Here is a tiny trained network, its code and every weight. The questions are about switching its units off for an input and a class, where a switched-off unit gives its printed mean instead of its output.

import numpy as np


def w(rows, s, z=0):
    codes = np.array(rows[::2]) - 128.0
    scale = np.full(codes.shape[1], s)
    scale[-1] = z or s
    return codes * scale


def norm(h):
    return h / np.sqrt((h * h).mean(-1, keepdims=True) + 1e-5)


def f(y):
    return np.maximum(y, 0)


def log_softmax(a):
    a = a - a.max(-1, keepdims=True)
    return a - np.log(np.exp(a).sum(-1, keepdims=True))


def net(x, mask):
    res = np.array(x, float).reshape(1, 8) / 4 @ E
    u = 0
    for l in range(3):
        y = f(norm(res) @ A[l][:, :-1].T + A[l][:, -1])
        res = res + np.where(mask[u : u + 8], y, B[l][:, -1]) @ B[l][:, :-1]
        u += 8
    return log_softmax(norm(res)[-1] @ U[:, :-1].T + U[:, -1])


A, B = {}, {}
E = w([
[129,124,127,125,128,128,128,130,127,131,127,124],'x0',
[128,128,131,127,129,131,127,124,128,128,129,127],'x1',
[128,128,130,130,127,122,132,124,123,126,124,126],'x2',
[130,130,126,127,127,128,129,129,132,128,128,130],'x3',
[122,188,150,89,203,100,143,91,193,168,64,157],'x4',
[202,146,140,234,189,131,134,149,130,154,81,109],'x5',
[129,127,130,128,129,128,131,127,126,126,130,130],'x6',
[134,98,2,157,165,114,139,47,126,154,153,128],'x7',
],0.0037)
A[0] = w([
[136,83,41,110,122,117,107,81,102,151,148,129,132],'0.n0',
[207,108,147,251,179,141,160,176,122,139,109,78,116],'0.n1',
[123,64,124,137,178,104,149,111,97,144,152,148,2],'0.n2',
[78,185,158,60,197,81,160,80,229,177,99,175,107],'0.n3',
[152,95,59,135,141,118,118,76,101,127,138,119,119],'0.n4',
[200,200,156,165,219,106,136,120,178,189,31,145,93],'0.n5',
[105,139,153,90,70,102,94,155,112,147,171,134,75],'0.n6',
[126,107,31,158,154,87,176,58,121,162,176,132,139],'0.n7',
],0.0034,0.0058)
B[0] = w([
[95,103,203,169,86,168,110,138,144,128,157,102,209],'0.n0',
[207,195,116,3,51,101,44,115,67,148,85,238,241],'0.n1',
[235,172,107,121,82,118,68,143,141,140,124,151,128],'0.n2',
[190,194,115,84,31,137,49,111,20,100,66,124,254],'0.n3',
[107,90,180,140,122,132,116,95,175,158,143,136,191],'0.n4',
[14,82,165,181,175,89,220,136,205,157,237,62,251],'0.n5',
[133,98,100,156,147,141,191,161,78,60,93,83,154],'0.n6',
[101,86,61,114,186,210,76,32,150,91,96,109,245],'0.n7',
],0.0035,0.0041)
A[1] = w([
[46,75,78,195,218,126,201,119,199,169,251,71,116],'1.n0',
[237,84,131,184,122,152,86,156,99,174,148,201,6],'1.n1',
[218,117,97,200,137,122,76,103,117,194,159,137,112],'1.n2',
[116,77,99,81,48,162,93,148,62,57,165,185,122],'1.n3',
[77,176,140,29,190,133,134,76,154,134,42,136,85],'1.n4',
[137,187,215,46,42,94,122,206,31,134,177,122,108],'1.n5',
[166,162,4,115,134,115,104,33,138,164,92,160,89],'1.n6',
[162,125,15,124,169,132,93,23,122,159,101,139,138],'1.n7',
],0.0028,0.002)
B[1] = w([
[176,197,183,173,118,16,222,183,211,225,191,252,188],'1.n0',
[70,126,126,3,96,145,43,77,80,94,124,109,157],'1.n1',
[76,141,143,36,95,193,103,122,103,43,95,88,174],'1.n2',
[128,116,147,166,251,138,148,116,192,140,84,97,229],'1.n3',
[201,116,77,184,23,148,29,149,55,120,144,194,197],'1.n4',
[218,181,114,158,116,22,219,226,164,148,8,191,254],'1.n5',
[160,83,20,107,175,210,48,138,25,45,127,56,210],'1.n6',
[145,132,45,82,22,189,67,149,4,57,129,74,230],'1.n7',
],0.0027,0.0044)
A[2] = w([
[80,213,83,79,86,81,116,99,155,81,67,170,204],'2.n0',
[221,184,179,107,93,100,121,195,100,135,76,189,144],'2.n1',
[63,87,202,137,155,114,253,210,189,82,90,85,39],'2.n2',
[33,82,105,177,150,152,165,73,221,146,224,97,95],'2.n3',
[146,148,5,186,233,117,136,56,138,189,173,106,18],'2.n4',
[55,147,215,150,205,89,158,122,200,176,146,82,8],'2.n5',
[115,94,155,152,185,114,229,202,199,89,119,124,22],'2.n6',
[59,142,231,155,186,124,188,160,166,135,146,95,23],'2.n7',
],0.004,0.0016)
B[2] = w([
[176,70,147,187,152,163,137,185,104,122,147,111,203],'2.n0',
[104,157,160,135,144,58,199,128,197,168,145,179,253],'2.n1',
[147,128,15,104,145,207,8,16,51,117,132,88,179],'2.n2',
[97,178,212,186,233,67,205,174,174,195,146,101,164],'2.n3',
[165,183,253,69,58,59,168,247,133,109,58,188,190],'2.n4',
[41,10,51,147,170,214,132,92,115,93,227,71,143],'2.n5',
[113,116,45,99,91,168,48,38,73,102,132,100,158],'2.n6',
[50,7,65,175,165,207,136,77,156,108,235,43,149],'2.n7',
],0.0043,0.0068)
U = w([
[141,93,1,53,67,238,3,24,15,39,96,58,252],'0',
[227,222,239,100,60,9,219,251,172,164,27,237,82],'1',
[2,41,182,217,249,141,238,83,252,209,249,39,17],'2',
],0.0061,0.0015)

Each question gives the input, the list of numbers given to net, and the class t.
The units are the neurons (one row each of A and B). Each row of codes is followed by its name. A weight is (code - 128) times the scale printed after its matrix; where a second scale follows, it is the last column's (A, B and U).
mask holds one flag per neuron, layer by layer. A switched-off neuron (its flag False) gives its mean, the last column of its row in B, instead of its output. The means were averaged over made-up inputs and are rounded, as every weight is.
A unit's drop is (log p(t) with every unit on - log p(t) with that unit switched off) / (log p(t) with every unit on - log p(t) with every unit switched off).
The circuit of an input: a set's keep is (log p(t) with only the set's units on - log p(t) with every unit switched off) / (log p(t) with every unit on - log p(t) with every unit switched off). Starting from the 12 units with the biggest drops (on a tie, the unit counted first), units are removed one at a time, each time the one whose removal leaves the highest keep (on an exact tie, the one counted first), for as long as the keep stays at least 0.8.
units of the circuit, in order: the units of the circuit, biggest drop first
most important unit: the unit with the biggest drop
k most important neurons: the k neurons with the biggest drops, biggest first
k most important neurons of layer l: the k neurons of layer l with the biggest drops, biggest first
drop of u: that unit's drop, to one decimal
input [3,-6,-7,6,7,8,3,-1], class 2: units of the circuit, in order => (0.n5)
input [-8,-8,4,-4,1,5,4,-3], class 2: 2 most important neurons => (0.n5; 0.n3)
input [-8,6,4,3,0,6,3,3], class 0: 2 most important neurons => (0.n1; 1.n7)
input [6,7,0,-7,-1,0,-2,-8], class 0: units of the circuit, in order => (0.n1; 2.n2; 0.n3)
input [7,3,8,2,1,5,3,-4], class 2: 2 most important neurons => (0.n5; 0.n3)
input [-6,7,4,-4,-7,-7,-4,8], class 2: 3 most important neurons => (2.n3; 0.n3; 0.n1)
input [-2,0,-8,0,5,1,4,-6], class 2: 4 most important neurons => (0.n5; 0.n1; 1.n7; 2.n7)
input [-3,7,4,7,-1,-7,-1,3], class 2: units of the circuit, in order => (0.n1; 0.n3)
input [6,8,3,-4,0,-8,8,-6], class 0: 2 most important neurons of layer 1 => (1.n3; 1.n7)
input [4,-1,-3,8,-8,7,2,0], class 1: 2 most important neurons => (0.n1; 0.n7)
input [-7,-8,6,7,3,7,-3,0], class 2: 3 most important neurons => (0.n5; 0.n7; 2.n5)
input [1,6,-1,1,-1,-5,6,-7], class 0: 2 most important neurons => (0.n1; 2.n2)
input [0,1,5,8,8,1,0,-2], class 2: 3 most important neurons => (0.n5; 0.n1; 1.n7)
input [-6,7,3,7,2,5,-3,-1], class 2: units of the circuit, in order => (0.n5)
input [3,-2,-1,-2,-2,-2,-2,-5], class 0: 3 most important neurons => (0.n1; 2.n2; 0.n3)
input [0,7,-4,-7,-5,-3,-6,5], class 2: 2 most important neurons of layer 0 => (0.n3; 0.n1)
input [-1,2,1,6,-2,6,7,2], class 0: drop of 2.n5 => 0.0
input [6,-4,1,-7,7,-1,-7,4], class 0: drop of 0.n3 => 7.0
input [8,4,-2,-8,7,5,-7,-5], class 2: drop of 0.n5 => 1.3
input [-8,-8,5,0,-6,1,-8,-1], class 1: most important unit => 0.n5
